Here is a tiny trained network, its code and every weight. The questions are about switching its units off for an input and a target symbol, where a switched-off unit gives its printed mean instead of its output.

import numpy as np


def w(rows, s, z=0):
    codes = np.array(rows[::2]) - 128.0
    scale = np.full(codes.shape[1], s)
    scale[-1] = z or s
    return codes * scale


def norm(h):
    return h / np.sqrt((h * h).mean(-1, keepdims=True) + 1e-5)


def softmax(a):
    e = np.exp(a - a.max(-1, keepdims=True))
    return e / e.sum(-1, keepdims=True)


def log_softmax(a):
    a = a - a.max(-1, keepdims=True)
    return a - np.log(np.exp(a).sum(-1, keepdims=True))


def net(x, mask):
    ids = ['ΓΔΛΞΦΨεζηθμπστω'.index(c) for c in x.split()]
    T = len(ids)
    res = E[ids] + P[:T]
    u = 0
    for l in range(3):
        r = norm(res)
        for j in range(3):
            rows = slice(2 * j, 2 * j + 2)
            q, k, v = (r @ M[l][rows].T for M in (Q, K, V))
            z = softmax(np.where(np.tri(T) > 0, q @ k.T / 2**0.5, -1e9)) @ v
            o = O[l][rows]
            res = res + np.where(mask[u + j], z, o[:, -1]) @ o[:, :-1]
        u += 3
    return log_softmax(norm(res)[-1] @ U[:, :-1].T + U[:, -1])


Q, K, V, O = {}, {}, {}, {}
E = w([
[151,157,124],'Γ',
[165,140,123],'Δ',
[141,141,162],'Λ',
[114,106,216],'Ξ',
[152,94,96],'Φ',
[122,100,134],'Ψ',
[136,132,150],'ε',
[136,102,156],'ζ',
[116,116,163],'η',
[137,141,145],'θ',
[167,155,137],'μ',
[143,171,5],'π',
[109,160,162],'σ',
[134,113,163],'τ',
[119,101,142],'ω',
],0.027)
P = w([
[126,175,37],'0',
[228,86,75],'1',
[100,79,122],'2',
[219,87,79],'3',
[156,40,140],'4',
[111,134,231],'5',
[244,130,128],'6',
[231,121,128],'7',
[124,139,254],'8',
[138,15,175],'9',
[186,98,181],'10',
],0.0078)
Q[0] = w([
[175,145,144],'0.h0',
[15,253,144],'0.h0',
[122,172,111],'0.h1',
[55,200,1],'0.h1',
[5,176,155],'0.h2',
[90,251,8],'0.h2',
],0.0057)
K[0] = w([
[122,209,126],'0.h0',
[148,78,254],'0.h0',
[164,102,171],'0.h1',
[68,111,228],'0.h1',
[206,151,77],'0.h2',
[170,131,148],'0.h2',
],0.009)
V[0] = w([
[95,114,97],'0.h0',
[96,66,247],'0.h0',
[141,159,202],'0.h1',
[185,196,88],'0.h1',
[89,142,151],'0.h2',
[222,210,183],'0.h2',
],0.011)
O[0] = w([
[117,240,185,47],'0.h0',
[217,70,3,161],'0.h0',
[58,181,26,141],'0.h1',
[75,100,102,222],'0.h1',
[4,74,177,84],'0.h2',
[162,44,119,252],'0.h2',
],0.0049,0.003)
Q[1] = w([
[213,139,148],'1.h0',
[103,126,132],'1.h0',
[154,130,178],'1.h1',
[144,141,123],'1.h1',
[167,135,180],'1.h2',
[11,82,161],'1.h2',
],0.011)
K[1] = w([
[94,122,160],'1.h0',
[110,193,149],'1.h0',
[53,129,163],'1.h1',
[122,59,110],'1.h1',
[190,99,226],'1.h2',
[5,144,175],'1.h2',
],0.018)
V[1] = w([
[183,253,49],'1.h0',
[142,255,149],'1.h0',
[42,245,168],'1.h1',
[35,100,88],'1.h1',
[95,83,71],'1.h2',
[212,86,115],'1.h2',
],0.0096)
O[1] = w([
[153,255,17,22],'1.h0',
[221,86,89,36],'1.h0',
[131,34,76,3],'1.h1',
[61,134,31,75],'1.h1',
[171,234,179,107],'1.h2',
[66,38,158,231],'1.h2',
],0.0064,0.0067)
Q[2] = w([
[135,163,84],'2.h0',
[60,125,151],'2.h0',
[103,181,81],'2.h1',
[165,168,79],'2.h1',
[188,156,108],'2.h2',
[190,155,252],'2.h2',
],0.017)
K[2] = w([
[81,49,182],'2.h0',
[204,61,1],'2.h0',
[169,68,250],'2.h1',
[131,87,254],'2.h1',
[152,169,222],'2.h2',
[77,125,48],'2.h2',
],0.0092)
V[2] = w([
[67,253,132],'2.h0',
[255,205,63],'2.h0',
[195,72,103],'2.h1',
[91,101,80],'2.h1',
[38,181,15],'2.h2',
[157,231,31],'2.h2',
],0.0099)
O[2] = w([
[116,196,213,125],'2.h0',
[220,60,251,254],'2.h0',
[139,18,56,134],'2.h1',
[46,35,95,108],'2.h1',
[2,71,168,91],'2.h2',
[135,37,186,138],'2.h2',
],0.0083,0.0035)
U = w([
[157,94,122,79],'Γ',
[171,103,125,78],'Δ',
[33,220,155,150],'Λ',
[107,219,148,145],'Ξ',
[216,102,153,71],'Φ',
[195,78,77,128],'Ψ',
[56,118,75,94],'ε',
[250,211,235,133],'ζ',
[122,145,171,94],'η',
[66,35,61,143],'θ',
[170,97,142,86],'μ',
[147,137,115,254],'π',
[96,97,117,156],'σ',
[102,133,190,183],'τ',
[180,93,105,118],'ω',
],0.012,0.007)

Each question gives the input, a string of symbols that net reads in full, and the target symbol t.
The units are the heads (2 rows each of Q, K, V and O). Each row of codes is followed by its name. A weight is (code - 128) times the scale printed after its matrix; where a second scale follows, it is the last column's (O and U).
mask holds one flag per head, layer by layer. A switched-off head (its flag False) gives its mean, the last column of its rows in O, instead of its output. The means were averaged over made-up inputs and are rounded, as every weight is.
A unit's drop is (log p(t) with every unit on - log p(t) with that unit switched off) / (log p(t) with every unit on - log p(t) with every unit switched off).
The circuit of an input: a set's keep is (log p(t) with only the set's units on - log p(t) with every unit switched off) / (log p(t) with every unit on - log p(t) with every unit switched off). Starting from all 9 units, units are removed one at a time, each time the one whose removal leaves the highest keep (on an exact tie, the one counted first), for as long as the keep stays at least 0.8.
circuit, biggest first: the units of the circuit, biggest drop first
most important unit: the unit with the biggest drop
heads that matter: for each layer, one digit per head in row order, 1 if its drop is at least 0.15 and else 0, layers parted by /
drop when u is switched off: that unit's drop, to one decimal
input θ ε Λ Λ Ξ, target θ: heads that matter : 111 / 010 / 100
input ζ η σ, target ζ: heads that matter : 111 / 110 / 000
input θ ζ Φ Ξ η Ξ τ, target θ: circuit, biggest first : (2.h0)
input ζ θ ζ ζ Φ, target ζ: heads that matter : 001 / 110 / 000
input Λ ζ ζ τ τ θ Λ τ θ, target Λ: heads that matter : 111 / 010 / 100
input ζ θ μ θ Λ Ψ ζ μ Λ τ, target ζ: heads that matter : 001 / 110 / 001
input Λ ζ Λ Λ Λ Ψ, target Λ: circuit, biggest first : (2.h0 0.h1 1.h2)
input ζ ζ Ψ Ξ Ψ σ ε τ η Λ η, target ζ: heads that matter : 101 / 110 / 001
input ζ θ ζ ζ Λ τ ζ τ Λ Λ, target ζ: heads that matter : 001 / 110 / 001
input ζ Λ Λ θ ζ ζ Λ ζ Λ ω, target ζ: heads that matter : 101 / 110 / 001
input ζ Ψ Λ ζ θ, target ζ: heads that matter : 101 / 110 / 000
input θ ζ ζ σ Γ, target θ: circuit, biggest first : (1.h1 0.h0 2.h0)
input ζ τ τ τ, target ζ: heads that matter : 001 / 110 / 000
input θ τ Φ, target θ: most important unit : 1.h1
input ζ ζ ζ ζ ζ Λ ζ Φ Φ θ, target ζ: heads that matter : 101 / 110 / 001
input ζ ω Ξ σ Φ, target ζ: heads that matter : 101 / 110 / 000
input ζ ω ζ τ ζ ω, target ζ: drop when 0.h0 is switched off : 0.3
input ζ Λ Λ ζ Λ, target ζ: drop when 0.h0 is switched off : 0.0
input θ Γ ω Δ ζ, target θ: drop when 0.h1 is switched off : 0.3
input θ ε θ ζ ζ Ξ μ, target θ: most important unit : 1.h1
